Here is a tiny trained network, its code and every weight. The questions are about switching its units off for an input and a class, where a switched-off unit gives its printed mean instead of its output.

import numpy as np


def w(rows, s, z=0):
    codes = np.array(rows[::2]) - 128.0
    scale = np.full(codes.shape[1], s)
    scale[-1] = z or s
    return codes * scale


def f(y):
    return y / 2 * (1 + np.tanh(0.7978845608 * (y + 0.044715 * y**3)))


def log_softmax(a):
    a = a - a.max(-1, keepdims=True)
    return a - np.log(np.exp(a).sum(-1, keepdims=True))


def net(x, mask):
    res = np.array(x, float).reshape(1, 4) / 4 @ E
    y = f(res @ A[0][:, :-1].T + A[0][:, -1])
    res = res + np.where(mask, y, B[0][:, -1]) @ B[0][:, :-1]
    return log_softmax(res[-1] @ U[:, :-1].T + U[:, -1])


A, B = {}, {}
E = w([
[211,239,105],'x0',
[181,126,3],'x1',
[173,89,203],'x2',
[212,34,96],'x3',
],0.0079)
A[0] = w([
[131,148,5,98],'n0',
[207,85,168,254],'n1',
[225,143,172,208],'n2',
[121,68,111,74],'n3',
[63,79,87,81],'n4',
[174,135,236,210],'n5',
[77,227,94,141],'n6',
[108,106,15,29],'n7',
],0.011,0.0063)
B[0] = w([
[96,41,48,218],'n0',
[62,196,85,251],'n1',
[110,223,52,226],'n2',
[125,65,201,142],'n3',
[158,188,190,162],'n4',
[31,144,84,253],'n5',
[255,106,230,226],'n6',
[38,26,111,175],'n7',
],0.0089,0.007)
U = w([
[95,187,82,254],'0',
[121,117,230,109],'1',
[221,78,63,6],'2',
[4,2,76,3],'3',
[115,164,133,176],'4',
[208,115,72,4],'5',
],0.0086,0.0065)

Each question gives the input, the list of numbers given to net, and the class t.
The units are the neurons (one row each of A and B). Each row of codes is followed by its name. A weight is (code - 128) times the scale printed after its matrix; where a second scale follows, it is the last column's (A, B and U).
mask holds one flag per neuron, in row order. A switched-off neuron (its flag False) gives its mean, the last column of its row in B, instead of its output. The means were averaged over made-up inputs and are rounded, as every weight is.
A unit's drop is (log p(t) with every unit on - log p(t) with that unit switched off) / (log p(t) with every unit on - log p(t) with every unit switched off).
The circuit of an input: a set's keep is (log p(t) with only the set's units on - log p(t) with every unit switched off) / (log p(t) with every unit on - log p(t) with every unit switched off). Starting from all 8 units, units are removed one at a time, each time the one whose removal leaves the highest keep (on an exact tie, the one counted first), for as long as the keep stays at least 0.8.
units of the circuit, in order: the units of the circuit, biggest drop first
unit that matters most: the unit with the biggest drop
k most important neurons: the k neurons with the biggest drops, biggest first
drop when u is switched off: that unit's drop, to one decimal
input [-1,-6,8,-7], class 0: 3 most important neurons => [n5, n0, n7]
input [5,6,-2,1], class 2: units of the circuit, in order => [n5, n0]
input [0,-1,-2,-1], class 1: unit that matters most => n2
input [7,6,-3,0], class 2: units of the circuit, in order => [n6, n0]
input [-8,-6,-4,0], class 1: units of the circuit, in order => [n4, n0]
input [2,2,4,8], class 0: units of the circuit, in order => [n1, n2]
input [0,-5,-6,-5], class 1: units of the circuit, in order => [n6, n2]
input [-1,6,-4,-6], class 3: 2 most important neurons => [n0, n7]
input [2,-6,4,7], class 0: 2 most important neurons => [n2, n1]
input [5,5,-2,0], class 2: units of the circuit, in order => [n5, n0, n6]
input [-2,-7,6,-5], class 3: 3 most important neurons => [n5, n6, n4]
input [1,7,-3,0], class 3: 2 most important neurons => [n7, n0]
input [7,5,-7,2], class 2: 2 most important neurons => [n6, n5]
input [2,7,-2,-7], class 5: units of the circuit, in order => [n6, n5]
input [4,-7,-5,-6], class 1: units of the circuit, in order => [n6]
input [2,3,4,7], class 0: 3 most important neurons => [n1, n2, n6]
input [-2,-1,-5,-7], class 1: units of the circuit, in order => [n6, n2]
input [-8,-3,-6,8], class 1: units of the circuit, in order => [n4, n0]
input [-8,1,0,-1], class 4: drop when n3 is switched off => -0.1
input [4,8,-3,-1], class 3: drop when n0 is switched off => 0.6
